Here is a tiny trained network, its code and every weight. The questions are about switching its units off for an input and a target symbol, where a switched-off unit gives its printed mean instead of its output.

import numpy as np


def w(rows, s, z=0):
    codes = np.array(rows[::2]) - 128.0
    scale = np.full(codes.shape[1], s)
    scale[-1] = z or s
    return codes * scale


def f(y):
    return y / 2 * (1 + np.tanh(0.7978845608 * (y + 0.044715 * y**3)))


def softmax(a):
    e = np.exp(a - a.max(-1, keepdims=True))
    return e / e.sum(-1, keepdims=True)


def log_softmax(a):
    a = a - a.max(-1, keepdims=True)
    return a - np.log(np.exp(a).sum(-1, keepdims=True))


def net(x, mask):
    ids = ['αβεζθλξπτφω'.index(c) for c in x.split()]
    T = len(ids)
    res = E[ids] + P[:T]
    q, k, v = (res @ M[0].T for M in (Q, K, V))
    z = softmax(np.where(np.tri(T) > 0, q @ k.T / 3**0.5, -1e9)) @ v
    res = res + np.where(mask[0], z, O[0][:, -1]) @ O[0][:, :-1]
    y = f(res @ A[0][:, :-1].T + A[0][:, -1])
    res = res + np.where(mask[1:13], y, B[0][:, -1]) @ B[0][:, :-1]
    return log_softmax(res[-1] @ U[:, :-1].T + U[:, -1])


Q, K, V, O, A, B = {}, {}, {}, {}, {}, {}
E = w([
[98,115,230,207],'α',
[85,131,143,87],'β',
[90,135,169,61],'ε',
[142,64,174,160],'ζ',
[86,133,145,88],'θ',
[97,170,147,95],'λ',
[82,125,131,93],'ξ',
[132,60,111,6],'π',
[190,77,137,170],'τ',
[111,225,148,138],'φ',
[188,96,134,178],'ω',
],0.018)
P = w([
[105,96,66,254],'0',
[116,87,92,195],'1',
[117,92,102,176],'2',
[119,96,116,154],'3',
[124,103,122,137],'4',
[126,108,128,125],'5',
[130,115,134,115],'6',
[137,121,136,110],'7',
[139,125,140,99],'8',
[145,129,143,89],'9',
[150,129,147,84],'10',
[156,137,152,78],'11',
[163,132,152,79],'12',
[170,137,154,72],'13',
],0.017)
Q[0] = w([
[133,237,77,76],'H1',
[137,106,26,141],'H1',
[202,78,82,1],'H1',
],0.01)
K[0] = w([
[119,169,101,115],'H1',
[170,174,4,168],'H1',
[252,177,177,87],'H1',
],0.014)
V[0] = w([
[130,178,254,124],'H1',
[190,87,149,190],'H1',
[150,247,206,181],'H1',
],0.0087)
O[0] = w([
[167,111,151,177,164],'H1',
[144,147,180,80,253],'H1',
[10,88,167,104,75],'H1',
],0.013,0.0035)
A[0] = w([
[124,27,138,107,77],'N1',
[109,41,186,172,82],'N2',
[107,187,157,26,113],'N3',
[139,228,127,147,60],'N4',
[55,139,189,132,1],'N5',
[79,110,56,81,77],'N6',
[196,128,143,135,45],'N7',
[50,59,110,88,106],'N8',
[211,98,64,163,38],'N9',
[153,17,84,69,109],'N10',
[156,116,213,67,112],'N11',
[4,165,166,125,50],'N12',
],0.011,0.0088)
B[0] = w([
[113,194,161,119,147],'N1',
[185,115,57,128,210],'N2',
[4,2,55,133,178],'N3',
[26,141,176,85,125],'N4',
[149,158,66,70,157],'N5',
[75,138,76,63,127],'N6',
[59,126,76,109,140],'N7',
[143,84,236,132,142],'N8',
[88,70,212,83,155],'N9',
[106,236,160,220,178],'N10',
[106,164,57,107,254],'N11',
[166,168,140,106,166],'N12',
],0.0079,0.0072)
U = w([
[192,104,156,242,254],'α',
[60,244,170,165,151],'β',
[118,127,79,165,115],'ε',
[229,220,98,9,135],'ζ',
[114,127,92,154,112],'θ',
[85,175,90,84,74],'λ',
[116,151,28,127,99],'ξ',
[119,89,168,78,96],'π',
[139,111,94,90,57],'τ',
[137,79,72,69,54],'φ',
[121,130,191,78,70],'ω',
],0.011,0.0071)

Each question gives the input, a string of symbols that net reads in full, and the target symbol t.
The units are the heads (3 rows each of Q, K, V and O) and the neurons (one row each of A and B). Each row of codes is followed by its name. A weight is (code - 128) times the scale printed after its matrix; where a second scale follows, it is the last column's (O, A, B and U).
mask holds one flag per unit, heads first, then neurons. A switched-off unit (its flag False) gives its mean, the last column of its rows in O or B, instead of its output. The means were averaged over made-up inputs and are rounded, as every weight is.
A unit's drop is (log p(t) with every unit on - log p(t) with that unit switched off) / (log p(t) with every unit on - log p(t) with every unit switched off).
The circuit of an input: a set's keep is (log p(t) with only the set's units on - log p(t) with every unit switched off) / (log p(t) with every unit on - log p(t) with every unit switched off). Starting from the 12 units with the biggest drops (on a tie, the unit counted first), units are removed one at a time, each time the one whose removal leaves the highest keep (on an exact tie, the one counted first), for as long as the keep stays at least 0.8.
circuit, biggest first: the units of the circuit, biggest drop first
top k neurons: the k neurons with the biggest drops, biggest first
drop of u: that unit's drop, to one decimal
input π λ θ, target ζ: circuit, biggest first : H1
input π φ ξ ξ β φ π ε ε π ε τ ω π, target λ: circuit, biggest first : N3, N10
input ξ θ ω π, target λ: circuit, biggest first : H1, N3, N10, N6
input ζ τ θ α π ω α τ ζ, target ζ: top 4 neurons : N11, N3, N2, N1
input λ β ζ α τ θ θ λ ξ τ ω ξ τ π, target ξ: circuit, biggest first : N3, N10
input α φ λ, target π: circuit, biggest first : H1, N8
input α τ π φ φ τ β α, target ζ: circuit, biggest first : H1, N5, N12, N2
input ω ζ θ τ τ φ ε τ ζ, target ζ: circuit, biggest first : H1, N3
input ζ α α α φ β, target π: top 2 neurons : N8, N3
input α τ α ζ λ ω τ ω τ π φ π φ, target β: top 3 neurons : N4, N2, N5
input α ω λ ξ π ω, target ζ: top 2 neurons : N3, N8
input ω ζ φ θ π, target β: drop of N12 : 0.0
input β π π, target ζ: drop of N3 : 0.2
input θ π ζ β, target ζ: drop of H1 : 1.6
